Below are the code and all the weights of a small trained network. Each question names an input and a class and asks about switching units off, where a switched-off unit gives its printed mean instead of its output.

import numpy as np


def w(rows, s, z=0):
    codes = np.array(rows[::2]) - 128.0
    scale = np.full(codes.shape[1], s)
    scale[-1] = z or s
    return codes * scale


def f(y):
    return np.maximum(y, 0)


def log_softmax(a):
    a = a - a.max(-1, keepdims=True)
    return a - np.log(np.exp(a).sum(-1, keepdims=True))


def net(x, mask):
    res = np.array(x, float).reshape(1, 4) / 4 @ E
    y = f(res @ A[0][:, :-1].T + A[0][:, -1])
    res = res + np.where(mask, y, B[0][:, -1]) @ B[0][:, :-1]
    return log_softmax(res[-1] @ U[:, :-1].T + U[:, -1])


A, B = {}, {}
E = w([
[222,61,220,225,69],'x0',
[183,42,21,173,123],'x1',
[232,216,87,75,24],'x2',
[120,254,106,250,155],'x3',
],0.0072)
A[0] = w([
[117,79,157,64,95,121],'N1',
[47,76,154,168,207,121],'N2',
[195,172,121,95,84,113],'N3',
[77,75,173,171,168,105],'N4',
[120,63,58,165,144,108],'N5',
[175,106,195,144,136,106],'N6',
[120,135,153,110,130,246],'N7',
[131,67,147,41,129,117],'N8',
[113,88,93,157,143,122],'N9',
[85,160,230,81,135,135],'N10',
[164,69,5,154,128,141],'N11',
[106,220,97,254,132,114],'N12',
[82,150,182,107,104,102],'N13',
[150,106,182,167,77,116],'N14',
[124,192,233,78,136,115],'N15',
[80,155,93,106,152,120],'N16',
[49,169,26,53,157,111],'N17',
[111,104,117,76,128,117],'N18',
[116,207,120,175,149,102],'N19',
[126,111,159,93,112,117],'N20',
[157,153,94,111,68,124],'N21',
[191,189,118,76,63,114],'N22',
[125,122,125,111,129,133],'N23',
[131,96,148,118,110,139],'N24',
[147,82,165,54,88,114],'N25',
[123,84,140,80,107,104],'N26',
[132,73,132,75,128,112],'N27',
[74,139,203,127,144,117],'N28',
[133,148,125,105,169,108],'N29',
[133,129,197,155,97,112],'N30',
[159,75,191,197,97,120],'N31',
[178,118,193,177,87,115],'N32',
[96,92,127,146,152,121],'N33',
],0.014,0.012)
B[0] = w([
[146,135,123,156,143,187],'N1',
[120,190,149,119,112,232],'N2',
[120,162,154,121,113,194],'N3',
[125,171,152,123,119,198],'N4',
[138,97,161,133,109,187],'N5',
[132,117,129,99,142,173],'N6',
[78,148,3,137,78,233],'N7',
[150,138,121,163,148,201],'N8',
[131,114,144,131,110,168],'N9',
[128,84,147,134,108,198],'N10',
[127,73,139,135,100,225],'N11',
[166,132,114,185,156,254],'N12',
[136,102,148,132,127,158],'N13',
[133,121,122,98,148,187],'N14',
[142,77,162,132,114,194],'N15',
[132,124,122,95,139,182],'N16',
[137,117,120,58,164,240],'N17',
[136,124,132,127,153,164],'N18',
[148,125,132,156,153,197],'N19',
[139,125,129,142,136,154],'N20',
[118,149,149,124,110,183],'N21',
[115,171,167,122,107,211],'N22',
[129,127,123,130,133,143],'N23',
[124,134,113,130,133,162],'N24',
[150,137,132,155,149,190],'N25',
[143,132,137,149,143,168],'N26',
[147,134,128,153,142,179],'N27',
[139,110,163,131,109,178],'N28',
[135,121,132,117,136,145],'N29',
[137,117,131,102,138,170],'N30',
[124,120,110,86,145,212],'N31',
[130,121,118,91,152,202],'N32',
[122,151,136,126,118,171],'N33',
],0.063,0.013)
U = w([
[150,117,102,36,180,108],'0',
[183,146,114,212,181,176],'1',
[130,212,194,111,58,149],'2',
[160,28,180,137,34,77],'3',
[90,130,10,141,65,251],'4',
[83,130,129,144,180,44],'5',
],0.012,0.0028)

Each question gives the input, the list of numbers given to net, and the class t.
The units are the neurons (one row each of A and B). Each row of codes is followed by its name. A weight is (code - 128) times the scale printed after its matrix; where a second scale follows, it is the last column's (A, B and U).
mask holds one flag per neuron, in row order. A switched-off neuron (its flag False) gives its mean, the last column of its row in B, instead of its output. The means were averaged over made-up inputs and are rounded, as every weight is.
A unit's drop is (log p(t) with every unit on - log p(t) with that unit switched off) / (log p(t) with every unit on - log p(t) with every unit switched off).
The circuit of an input: a set's keep is (log p(t) with only the set's units on - log p(t) with every unit switched off) / (log p(t) with every unit on - log p(t) with every unit switched off). Starting from the 12 units with the biggest drops (on a tie, the unit counted first), units are removed one at a time, each time the one whose removal leaves the highest keep (on an exact tie, the one counted first), for as long as the keep stays at least 0.8.
units of the circuit, in order: the units of the circuit, biggest drop first
top k neurons: the k neurons with the biggest drops, biggest first
drop of u: that unit's drop, to one decimal
input [1,-6,-6,-7], class 1: units of the circuit, in order	[N8]
input [-7,-8,-8,-2], class 2: top 4 neurons	[N2; N4; N11; N28]
input [-2,-7,3,6], class 3: top 3 neurons	[N15; N10; N8]
input [2,-7,7,-7], class 1: top 2 neurons	[N25; N8]
input [-6,-5,-7,-4], class 2: top 3 neurons	[N2; N4; N28]
input [-6,6,-3,5], class 0: top 4 neurons	[N17; N15; N10; N16]
input [-6,-4,7,-7], class 1: top 2 neurons	[N8; N25]
input [-5,8,6,5], class 3: top 2 neurons	[N11; N2]
input [1,-1,-4,-2], class 2: top 3 neurons	[N2; N4; N12]
input [-7,0,-8,-7], class 2: top 4 neurons	[N2; N12; N4; N31]
input [-3,-6,-5,-6], class 1: top 4 neurons	[N8; N11; N1; N25]
input [3,-3,0,-4], class 1: top 2 neurons	[N17; N25]
input [6,6,8,2], class 2: top 3 neurons	[N22; N3; N17]
input [4,6,-1,4], class 3: units of the circuit, in order	[N11]
input [3,4,1,0], class 3: top 3 neurons	[N17; N7; N11]
input [-5,8,1,-8], class 1: top 4 neurons	[N8; N27; N25; N1]
input [2,7,-8,7], class 2: top 2 neurons	[N2; N4]
input [-4,8,2,6], class 3: drop of N11	1.4
input [0,-4,1,-1], class 3: drop of N10	0.4
input [4,-8,0,0], class 3: drop of N8	0.0
input [-4,-3,6,4], class 2: units of the circuit, in order	[N22]
input [8,-8,-6,-3], class 0: drop of N2	0.2
